Here is a tiny trained network, its code and every weight. The questions are about switching its units off for an input and a class, where a switched-off unit gives its printed mean instead of its output.

import numpy as np


def w(rows, s, z=0):
    codes = np.array(rows[::2]) - 128.0
    scale = np.full(codes.shape[1], s)
    scale[-1] = z or s
    return codes * scale


def f(y):
    return y / 2 * (1 + np.tanh(0.7978845608 * (y + 0.044715 * y**3)))


def log_softmax(a):
    a = a - a.max(-1, keepdims=True)
    return a - np.log(np.exp(a).sum(-1, keepdims=True))


def net(x, mask):
    res = np.array(x, float).reshape(1, 5) / 4 @ E
    y = f(res @ A[0][:, :-1].T + A[0][:, -1])
    res = res + np.where(mask, y, B[0][:, -1]) @ B[0][:, :-1]
    return log_softmax(res[-1] @ U[:, :-1].T + U[:, -1])


A, B = {}, {}
E = w([
[169,223,138,108],'x0',
[103,144,93,254],'x1',
[77,82,128,152],'x2',
[41,172,62,88],'x3',
[27,139,187,181],'x4',
],0.0087)
A[0] = w([
[193,168,95,200,138],'N1',
[82,72,97,112,119],'N2',
[150,144,149,126,129],'N3',
[138,146,102,150,112],'N4',
[146,129,118,132,149],'N5',
[136,156,183,162,80],'N6',
[114,112,186,157,106],'N7',
[120,75,120,104,82],'N8',
[141,221,86,120,149],'N9',
[88,139,219,177,86],'N10',
[108,112,141,99,75],'N11',
[172,179,125,197,199],'N12',
[6,81,125,140,45],'N13',
[164,150,141,137,134],'N14',
[157,149,176,75,3],'N15',
[42,198,112,62,11],'N16',
[185,64,43,150,81],'N17',
[163,142,196,117,107],'N18',
[124,153,114,118,82],'N19',
],0.013,0.0051)
B[0] = w([
[172,158,130,190,241],'N1',
[92,124,61,101,194],'N2',
[133,99,147,140,147],'N3',
[156,137,124,155,145],'N4',
[144,112,132,137,146],'N5',
[146,109,172,124,156],'N6',
[71,134,153,123,171],'N7',
[135,121,81,78,151],'N8',
[143,204,168,84,240],'N9',
[74,76,214,130,213],'N10',
[150,123,89,99,132],'N11',
[160,148,167,184,253],'N12',
[56,156,100,192,254],'N13',
[144,93,158,150,163],'N14',
[60,75,62,146,166],'N15',
[156,250,101,69,233],'N16',
[244,156,61,144,215],'N17',
[101,48,147,168,180],'N18',
[135,138,125,115,129],'N19',
],0.023,0.0061)
U = w([
[113,175,116,200,19],'0',
[190,72,94,50,53],'1',
[9,159,40,189,149],'2',
[78,215,122,72,195],'3',
[78,137,221,138,21],'4',
[155,167,132,165,254],'5',
[91,76,116,145,234],'6',
[113,193,186,161,103],'7',
],0.011,0.0044)

Each question gives the input, the list of numbers given to net, and the class t.
The units are the neurons (one row each of A and B). Each row of codes is followed by its name. A weight is (code - 128) times the scale printed after its matrix; where a second scale follows, it is the last column's (A, B and U).
mask holds one flag per neuron, in row order. A switched-off neuron (its flag False) gives its mean, the last column of its row in B, instead of its output. The means were averaged over made-up inputs and are rounded, as every weight is.
A unit's drop is (log p(t) with every unit on - log p(t) with that unit switched off) / (log p(t) with every unit on - log p(t) with every unit switched off).
The circuit of an input: a set's keep is (log p(t) with only the set's units on - log p(t) with every unit switched off) / (log p(t) with every unit on - log p(t) with every unit switched off). Starting from the 12 units with the biggest drops (on a tie, the unit counted first), units are removed one at a time, each time the one whose removal leaves the highest keep (on an exact tie, the one counted first), for as long as the keep stays at least 0.8.
units of the circuit, in order: the units of the circuit, biggest drop first
k most important neurons: the k neurons with the biggest drops, biggest first
drop when u is switched off: that unit's drop, to one decimal
input [-6,8,-1,-7,7], class 4: units of the circuit, in order => [N10]
input [-6,-6,7,6,-7], class 1: units of the circuit, in order => [N17, N8]
input [-8,-6,-6,4,5], class 2: 3 most important neurons => [N13, N9, N2]
input [7,-5,-8,-3,-6], class 6: 2 most important neurons => [N15, N18]
input [-8,0,-7,-2,3], class 2: units of the circuit, in order => [N9, N12]
input [3,-7,4,0,-5], class 1: units of the circuit, in order => [N13, N12]
input [6,5,-3,2,-1], class 7: units of the circuit, in order => [N9, N12]
input [-8,-8,-6,-3,8], class 2: units of the circuit, in order => [N13, N9]
input [-1,2,-7,-1,2], class 4: 2 most important neurons => [N17, N16]
input [7,-7,-5,-4,-5], class 6: 2 most important neurons => [N15, N18]
input [4,5,0,6,-2], class 3: 4 most important neurons => [N9, N16, N10, N18]
input [3,8,-5,-4,4], class 4: 4 most important neurons => [N10, N17, N16, N6]
input [7,-8,5,-3,5], class 6: 2 most important neurons => [N15, N9]
input [-3,3,0,0,0], class 2: units of the circuit, in order => [N9]
input [1,0,-1,3,-2], class 3: drop when N1 is switched off => 0.2
input [6,-6,-3,0,-2], class 6: drop when N18 is switched off => 0.6
input [4,-8,-7,-8,-5], class 6: drop when N18 is switched off => 0.1
input [-2,1,8,-5,2], class 2: drop when N14 is switched off => 0.1
